After every row comes roughly how far along a hidden order it lies, from 0 to 30.
[ -6.1 -12.4  11.3  11.4  -0.1 -30.6   6.5   3.8 -13.5   0.0  -7.7  -8.3
 -10.0   9.6  -1.7  -5.6 -13.0  -7.9  23.9  -2.5  -3.4   0.8 -21.3  61.8
   3.0   0.3  10.5   0.5   1.2   6.8  30.1] : 5
[ 10.3   3.2  20.9   7.5  14.6 -18.9  14.5 -18.0 -36.8   5.5 -27.7 -16.2
 -20.9  -9.3 -36.9 -11.9  -9.0  -2.6  46.4   1.6  -4.0  -7.2  49.3  24.2
   4.2  -8.0  -5.6  -6.7  -4.0 -13.6 -12.1] : 26
[  0.9 -14.8   5.6   8.7   9.9 -43.1  10.9 -12.9 -22.2  -0.8  -5.8  -0.4
  -2.7   2.2 -19.9 -12.0 -35.4  -8.5  42.4  -3.4  -3.4   5.5  -0.2  78.3
   4.4  -5.9  -4.2  -2.7   4.0   3.1  30.2] : 1
[-10.7   2.6  -5.8   2.3   0.5 -23.2   6.2 -15.1  -6.0   0.5  -2.0  -5.0
   3.0  11.9   1.6   7.0  17.3  -6.6  17.1   1.1  19.8   5.0  -8.1   4.9
  -0.9   4.9 -11.8   1.8  -2.6  -5.7   9.9] : 25
[  5.2   1.6  -9.0  -0.1  10.6   6.4  11.1 -31.3  -4.3   1.6   6.9  10.0
  11.2   2.4 -28.9  -9.2 -21.1  -3.1  20.5  -2.1   3.0   5.8  25.0  -2.5
  -2.4  -5.3 -43.3  -4.1  15.6  -2.6  13.6] : 12
[-24.4  -9.2  15.9   6.2  -2.1 -59.3   4.1 -10.6 -11.8   1.6 -25.9 -13.4
  -5.4  23.4   7.2   8.3  24.2  -7.5  34.8  -5.4   9.5  -4.0 -10.7  45.4
   3.5  -4.9  16.5   4.1 -24.4  -7.4  -7.6] : 27
[ -9.3   1.8   5.5   4.0  -6.4 -11.2   4.3  14.1 -11.4  -2.8  12.3  -8.4
  -6.9   4.8  25.1   8.8  19.2  -6.6   4.8   1.1   7.7   8.6 -26.4  37.8
   3.1  11.1  14.3   4.3  -7.1   1.9  18.9] : 23
[-26.0 -10.8  11.5  10.8 -13.4 -31.7   2.7  15.8  -1.6  -1.6 -23.6 -15.0
  -4.8  23.2  31.9   2.4  36.0 -15.8  38.2  -4.9  17.1   2.1 -40.5  54.3
   4.3   2.0  33.0   1.7 -13.4   1.9  21.2] : 21
[  1.3  -6.2   5.1   8.0   4.5  -6.8   9.0  -1.3 -11.1   0.2   2.7  -1.2
  -2.0   5.5  -8.9  -7.4 -15.6  -5.0  19.9  -1.8  -2.0   6.9  -6.4  51.6
   0.5   0.6  -9.4  -1.6  12.3   8.0  32.9] : 6
[-14.0 -11.2  20.5  13.5  -0.3 -53.5   5.8   5.0 -16.0  -0.1 -30.6 -18.6
 -18.3  16.7   5.4  -1.4  18.2  -9.9  43.0  -3.3   2.3   0.8 -16.4  59.8
   4.3  -0.8  19.6   2.8  -7.4   1.4  23.6] : 17
[-19.3  -6.3   7.9   3.1  -3.0 -62.6   2.3   3.8 -18.8  -3.2  -3.5 -11.0
  -5.4  11.5  15.0  12.1   7.8  -3.5  11.3  -1.9   4.9   4.1 -13.8  48.3
   5.1   5.8  19.7   9.0 -24.5  -7.1   0.4] : 22
[ -3.4  -4.9  -5.9   2.4   5.1  -5.5   8.7 -18.1  -3.6   1.1   3.4   5.9
  11.8   3.9 -16.1 -10.2 -25.5  -3.4  24.9  -4.3  -1.6   6.9   1.0  32.6
  -2.6  -4.4 -27.0  -4.7  19.5   4.3  25.0] : 2
[  4.5   9.1  -4.1   8.1  -3.8  53.2   7.3   9.0   0.7  -0.1   9.0  -5.8
  -5.5   4.9  11.5  -3.8  25.4  -9.6  17.4   4.3  16.3  15.1 -30.1  16.3
  -4.2  10.7 -10.0  -5.5  29.5  19.2  54.5] : 15
[-11.3  -8.9 -18.7   1.6   2.8  -4.3   4.0 -15.2   8.1  -2.4   8.5   7.5
  19.6   4.1   3.3  -7.6 -15.3  -6.5  21.2  -3.3  11.7  10.1 -10.7  31.0
  -1.8  -0.2 -17.4  -1.3  21.0   9.0  35.5] : 0
[  5.6  -6.1   0.8   4.4  12.8 -35.8   6.6 -24.0 -13.3   3.0 -14.5   3.4
   1.7  -0.3 -41.8 -12.3 -38.6  -1.2  22.2  -4.5  -7.4  -1.9  24.8  10.1
  -1.3 -11.7 -28.7  -4.1   1.5  -5.6   5.7] : 1
[-18.4   1.8  -5.8   6.2  -2.0  -6.3   4.6  -3.1   5.4   0.0  -2.7  -6.7
   4.2  12.5  13.7   4.0  29.4  -9.0  20.1  -0.1  24.6   9.6 -22.2  20.9
  -2.3   5.8  -4.1  -1.2   8.0   4.8  28.1] : 18
[-19.3  -8.2   5.5   9.4   1.4 -55.2   3.6  -9.1  -5.1   1.8 -18.4  -9.5
  -2.2  14.1  -2.8  -3.1   0.4  -5.9  30.0  -5.0   3.2  -2.0 -10.6  24.7
  -0.8  -3.3  -1.5  -0.6  -3.9  -7.9   7.6] : 12
[-18.2  -7.2  -0.7   9.7   7.8 -46.0   3.4 -18.6   4.5   1.8 -32.5  -9.9
  -1.4  17.8  -8.0  -2.2  22.6  -8.4  51.3  -3.1  22.9  -1.7   3.1  31.4
  -0.1  -4.9  -7.5  -2.3  -4.2  -5.4  11.0] : 20
[-13.8 -17.2   0.7  11.4   0.9 -55.3   8.7 -10.7  -0.8   1.2 -13.8  -4.6
   1.0  13.1  -7.0 -11.2 -18.9  -7.1  37.9  -7.0  -0.4  -3.5 -14.7  56.8
   0.0  -6.0  -1.1  -1.4   6.6  -3.7  19.5] : 3
[-23.8  -6.1   2.9  10.2 -10.9  -7.4   2.8  15.9  -1.6  -3.2  -7.0 -10.6
   1.3  18.2  35.4   7.1  35.0 -15.2  31.1  -2.2  24.1   6.3 -49.3  62.9
   2.4   6.5  23.1   2.9  -8.3   3.0  34.3] : 22
[-15.2  -4.8   1.8   8.3   5.0 -35.2   5.9 -11.9  -3.2   2.5 -13.7  -7.1
   0.5  12.0 -13.3  -4.5   2.4  -3.8  29.5  -3.9   5.8   0.6  -5.8  27.0
  -2.0  -3.5 -14.4  -2.8   1.7  -5.5  12.1] : 14
[ 12.6   2.9  -7.9   2.8  14.5  19.8  14.4 -36.3  -8.0   2.4   1.5   9.8
   8.7   1.5 -36.0 -12.9 -19.4  -5.5  30.5  -0.6   4.2   7.1  31.6   0.8
  -2.4  -6.9 -48.4  -5.8  21.1   0.9  24.1] : 12
[-21.3  -2.7   5.3   8.4  -3.6  -9.3   5.8   3.2  -1.8   1.4 -12.3 -12.6
   2.0  20.4  21.2   5.9  39.4 -12.8  38.0  -0.7  30.1   0.2 -26.9  43.0
   1.8   1.3  15.3   0.8 -12.7   1.9  20.6] : 30
[ -9.4  -4.1 -10.3   1.9   8.5 -16.0   6.9 -19.1   3.0   0.2   1.7   4.3
  12.7   6.8 -12.0  -4.1  -7.9  -3.9  21.7  -3.8   9.2   5.7   8.6  18.5
  -2.3  -4.1 -28.5  -2.4  11.3  -2.3  17.6] : 11
[-17.4 -12.9  -5.0  12.0  -5.5 -48.1   4.7  -3.5   0.8  -0.9 -17.7  -6.1
  -1.7  18.2   8.3  -3.4   2.5 -11.4  35.8  -3.6  13.0   0.8 -29.4  47.7
   0.5   1.3   8.4   1.5   3.2   1.6  32.4] : 6
[ 16.8   8.0 -15.6  -3.7  10.2  37.2   5.1 -27.0   2.3   1.9  20.1  14.8
  14.8  -6.2 -28.5  -9.2 -26.9  -0.9  -0.1   1.3  -2.1   6.3  22.5 -37.5
  -4.3  -2.8 -45.9  -6.2  20.6   6.3  19.8] : 6
[  1.0  -6.0  -2.5  -1.6   4.1 -36.9   4.5  -6.3 -16.9  -2.1  16.7   6.3
   7.1  -5.4  -8.4  -2.8 -38.3   3.0   4.7  -2.3 -13.4   9.2  -0.2  40.7
   2.0   1.1  -7.6   1.2   4.9  -1.6   7.9] : 1
[-23.7  -6.8   4.8   8.7  -7.6 -43.4   0.8   8.6  -1.8   0.1  -8.9 -13.8
  -3.7  16.7  20.5   4.5  23.2  -9.0  25.4  -2.9  13.3   1.4 -32.9  36.0
   0.7   2.9  16.0   1.4  -8.5  -0.1  16.4] : 16
[-23.5  -2.1  -7.5   5.0  -5.9 -10.7   1.2   3.7   6.5  -2.2  -4.5  -4.9
   7.3  15.3  21.7   6.3  28.3 -10.7  16.9  -1.8  23.6  11.8 -33.9  26.3
  -1.9   7.2  -0.4  -0.6   6.1   5.5  34.6] : 14
[-16.2 -18.7   0.3  13.2  -5.8 -53.0   6.9  -2.4   2.8   0.6 -19.2  -7.5
  -4.9  20.3   2.6  -9.2  -8.8 -10.7  34.1  -5.2   2.7  -3.3 -30.4  51.4
   0.8  -2.3   9.8   0.6   5.4   2.3  30.0] : 1
[-13.5  -9.5  10.6  11.0  -4.7 -37.2   3.1   7.9  -9.3   0.1 -13.3 -11.8
 -10.2  12.8   8.8  -1.0   2.9  -7.7  20.6  -2.4   0.6  -0.1 -29.0  52.6
   2.1   3.3  15.8   1.6  -1.3   3.7  24.3] : 9
[ 24.2   9.1 -16.1  -4.0  19.5  35.7   9.2 -44.8  -8.2   3.1  13.3  15.9
  12.3  -9.2 -45.1 -10.1 -33.8   0.9   9.9   3.0   0.9   3.9  42.8 -39.0
  -4.2  -5.8 -58.3  -4.9  18.0   2.8  14.4] : 10
[ -2.3   2.4  -3.0   0.6   6.6  -6.8   8.7 -18.5  -4.0   2.7   6.9   2.7
   6.9   3.5 -14.0  -4.2  -8.0  -1.5   8.0  -2.8  -0.2   5.1   7.4   0.2
  -3.4  -2.1 -32.9  -4.9   9.0  -5.2   6.0] : 14
[-12.9  -1.7  -9.8   1.8  13.4 -55.6   3.2 -32.8  -2.8   1.1 -16.7  -2.3
   5.5   4.7 -22.1   0.3  -0.1  -1.8  32.2  -3.1  14.1  -2.6  31.4   3.9
  -1.6  -5.2 -23.1  -2.0  -8.8 -21.8 -14.7] : 24
[-25.8  -6.3  -6.7   8.2  -4.4 -28.7   3.9   0.1   1.6  -1.9 -11.1  -9.3
   7.3  19.0  22.2   6.5  32.5 -13.8  39.6  -1.9  32.5   5.7 -30.2  49.5
   1.3   5.3  14.8   3.0  -6.4   1.0  26.9] : 23
[  0.3 -12.5   9.7   9.6   2.8 -25.3   7.7   2.4 -11.3   1.4  -3.0  -3.5
  -5.3   5.3  -9.0 -11.8 -24.2  -5.3  28.7  -3.9  -9.7   2.9 -18.4  60.9
   1.3  -4.1  -0.3  -4.5   8.7   7.0  28.5] : 0
[-14.0   0.8  -1.6   5.9   2.5 -28.9   5.8  -8.6  -5.2   1.0 -10.2  -7.7
   0.4  10.3  -3.0   0.8  12.8  -6.4  26.7  -1.2  12.5   4.5  -7.8  18.6
  -1.8   0.7  -4.8  -1.3   0.4  -5.6  16.3] : 17
[ -2.7 -15.2   6.4  13.0   2.7 -39.8  10.1 -10.8 -28.2  -3.3 -14.6  -9.2
 -10.3   8.8  -5.1  -3.7 -17.7 -14.5  44.7  -0.4   9.2   5.2 -13.3  86.8
   7.3   2.4  14.5   5.7  -1.3   3.6  39.2] : 6
[-20.7  -7.1  -1.6  10.3  -9.8 -15.6   1.4  15.8  -4.4  -4.6  -5.3  -9.7
  -1.9  13.4  31.4   6.0  27.3 -15.1  26.7  -1.5  21.7  10.5 -47.5  65.2
   2.6   9.5  23.9   2.8  -1.4   5.0  36.4] : 15
[ -8.5  -3.6   5.4   6.7   6.7 -42.1   7.1 -18.9 -21.2   0.7 -12.4  -7.1
  -5.1   8.0 -15.2  -1.1 -11.5  -7.5  34.0  -1.8   6.6   2.7   5.2  33.6
   2.3  -1.9 -10.7   0.0  -8.3  -7.7  10.3] : 17
[-10.4  -0.6  -2.5   6.6  12.1 -23.9   3.1 -19.8   7.1   2.0 -22.6  -5.3
  -0.7  15.9 -15.8   0.8  25.2  -6.9  30.8  -1.4  22.5  -3.5  19.7  -0.2
  -1.7  -5.7 -16.6  -1.9  -8.1  -9.3   0.3] : 29
[ -6.9  -9.2  31.9  13.7  10.2 -32.4   9.6  -4.6 -23.5   4.5 -37.5 -17.8
 -19.9   8.9 -23.9 -12.8  -1.6  -9.2  48.4  -5.1  -6.0  -5.0  13.2  52.3
   3.1 -12.2   1.7  -7.7  -3.2  -5.3   7.4] : 15
[-14.3  -2.2   0.9  10.1  -1.3 -13.8   6.0  -1.2  -5.2   0.2 -13.0 -11.0
  -4.3  11.6   7.1  -0.4  20.1 -11.1  14.3  -0.7  19.1   6.7 -24.1  36.5
  -0.3   4.0  -0.4  -1.0   5.1   6.3  37.0] : 15
[ -3.2  -8.5   5.5   9.4  -2.2 -11.2   5.5   6.3 -16.4  -2.6  -2.7  -8.1
  -7.0   7.0   7.0  -0.4  -3.9  -9.8  20.8   1.1   6.5   7.0 -25.6  61.9
   3.3   6.5  15.4   2.9   5.9   9.2  39.7] : 6
[  3.9  -2.9   9.7   2.5  14.3 -28.4  11.1 -25.6 -23.3   5.0 -15.3  -3.2
  -4.9  -2.1 -36.6  -8.4 -28.3  -0.7  24.7  -2.3  -4.4 -10.2  41.2   7.6
   2.4 -12.4 -23.5  -3.3 -13.4 -15.1 -20.5] : 17
[  0.1 -13.8   0.6  10.1  17.4 -39.8   8.0 -23.9  -0.2   2.3 -25.6   1.5
  -0.7   6.7 -39.2 -15.1 -23.4  -4.5  31.5  -5.4   2.0  -6.3  28.3  18.2
  -0.7 -15.7 -26.9  -4.4   3.1  -8.2   9.9] : 6
[-16.4 -14.9  17.9  10.6   2.0 -65.2   5.4 -11.3 -20.6   1.4 -27.2 -12.9
 -11.1  13.8  -8.0  -6.0  -6.0  -9.7  39.3  -6.6  -3.1  -4.0  -6.3  55.8
   3.2  -7.0   7.8  -0.1  -8.3  -7.8   5.4] : 11
[-21.1   2.1  -0.8   6.6  -3.9 -11.6   4.0   0.4   2.6   1.4  -6.3  -9.3
   2.1  14.3  15.9   4.4  32.8  -7.4  22.7  -0.2  20.4   4.5 -25.0  11.5
  -1.9   5.2  -1.1  -0.6   1.7   1.9  21.8] : 22
[ -9.0  -6.1   1.3   9.1  -2.4  -6.6   7.6   1.4  -1.9   0.9  -6.6  -5.7
  -1.5  11.7   2.0  -4.0   3.6  -8.5  22.2  -2.3   8.4   4.0 -25.4  42.2
  -2.3   1.5  -1.9  -1.9  12.1   8.5  38.5] : 7
[-18.0   6.7 -22.6  -5.8  -1.8 -23.4   3.4 -21.0   8.8  -3.1  19.1   3.3
  18.5  13.3  15.7  17.9  23.6  -2.2  -7.6   1.3  28.7   4.9   5.6 -16.3
  -1.3  10.9 -10.6   9.7  -9.1 -14.8 -10.3] : 30
[-23.0 -13.1   2.2  10.3  -5.0 -70.0   1.2  -5.6   0.0  -0.2 -30.3 -12.6
  -5.6  19.8  10.2  -1.7  12.9  -9.8  42.0  -4.8  11.6  -0.8 -19.0  39.3
   1.7  -0.4  10.2   1.7  -7.3  -3.7  12.0] : 12
[  4.1   0.3 -11.0  -0.3  16.8   4.3   6.3 -29.1   6.8   1.0  -0.3  11.2
  11.9   1.6 -28.0  -9.2 -13.5  -1.5  15.5  -1.4   4.2   4.4  33.4 -17.4
  -3.2  -7.7 -45.7  -3.9  17.0  -2.1  12.3] : 11
[-19.8  -8.2  -1.5  10.4  -0.5 -48.4   2.2  -5.2   3.0   0.7 -23.0 -10.7
  -2.4  16.5   3.3  -2.5  13.3  -7.4  33.0  -3.3  13.2   0.4 -15.9  32.0
  -0.8  -0.8   0.3  -0.1   0.2  -1.5  19.0] : 12
[-17.6  -8.2  -0.4  10.1  -5.0 -33.7   4.6   1.2   0.1   0.8  -9.6  -7.2
  -1.0  12.9   8.0  -1.8   5.0  -7.7  21.4  -3.3   8.6   1.7 -30.7  42.2
  -1.1   2.2   3.7   0.2   4.1   3.9  27.0] : 8
[ -2.6   1.0  -5.7   3.7   2.9  -5.8   9.4 -15.1  -9.9  -0.6   5.6   1.3
   4.3   6.4  -8.4  -2.4  -6.3  -6.3  20.1  -0.5   7.9  10.8   0.2  20.5
  -0.6   3.3 -20.1  -0.9  11.4   0.7  21.7] : 13
[-25.4 -10.3   2.2   8.2  -4.2 -65.6   2.1  -5.3  -7.3  -1.5 -21.0 -11.9
  -2.0  17.2  15.0   4.7  15.6  -9.6  34.8  -3.5  16.9   1.2 -19.8  43.2
   2.9   2.2  14.9   4.7 -13.0  -4.3  11.1] : 16
[ -4.8  -5.9   1.9   4.4   1.2  -9.5   9.6  -1.2  -3.7   1.3   6.5   1.1
   3.9   5.5  -5.4  -8.1 -18.0  -2.1  15.6  -4.0  -5.6   5.3 -13.4  43.1
  -1.6  -1.3 -11.7  -3.6  14.4   6.1  25.3] : 3
[  4.2  -1.5   4.2   5.6  12.1 -16.4  12.7 -26.9 -21.0   2.8  -8.5  -1.9
  -2.4   0.5 -31.6  -9.6 -23.1  -5.3  39.0  -1.8  -0.3  -0.6  28.0  25.3
   1.5  -6.0 -24.6  -4.3   0.9 -10.6   4.1] : 16
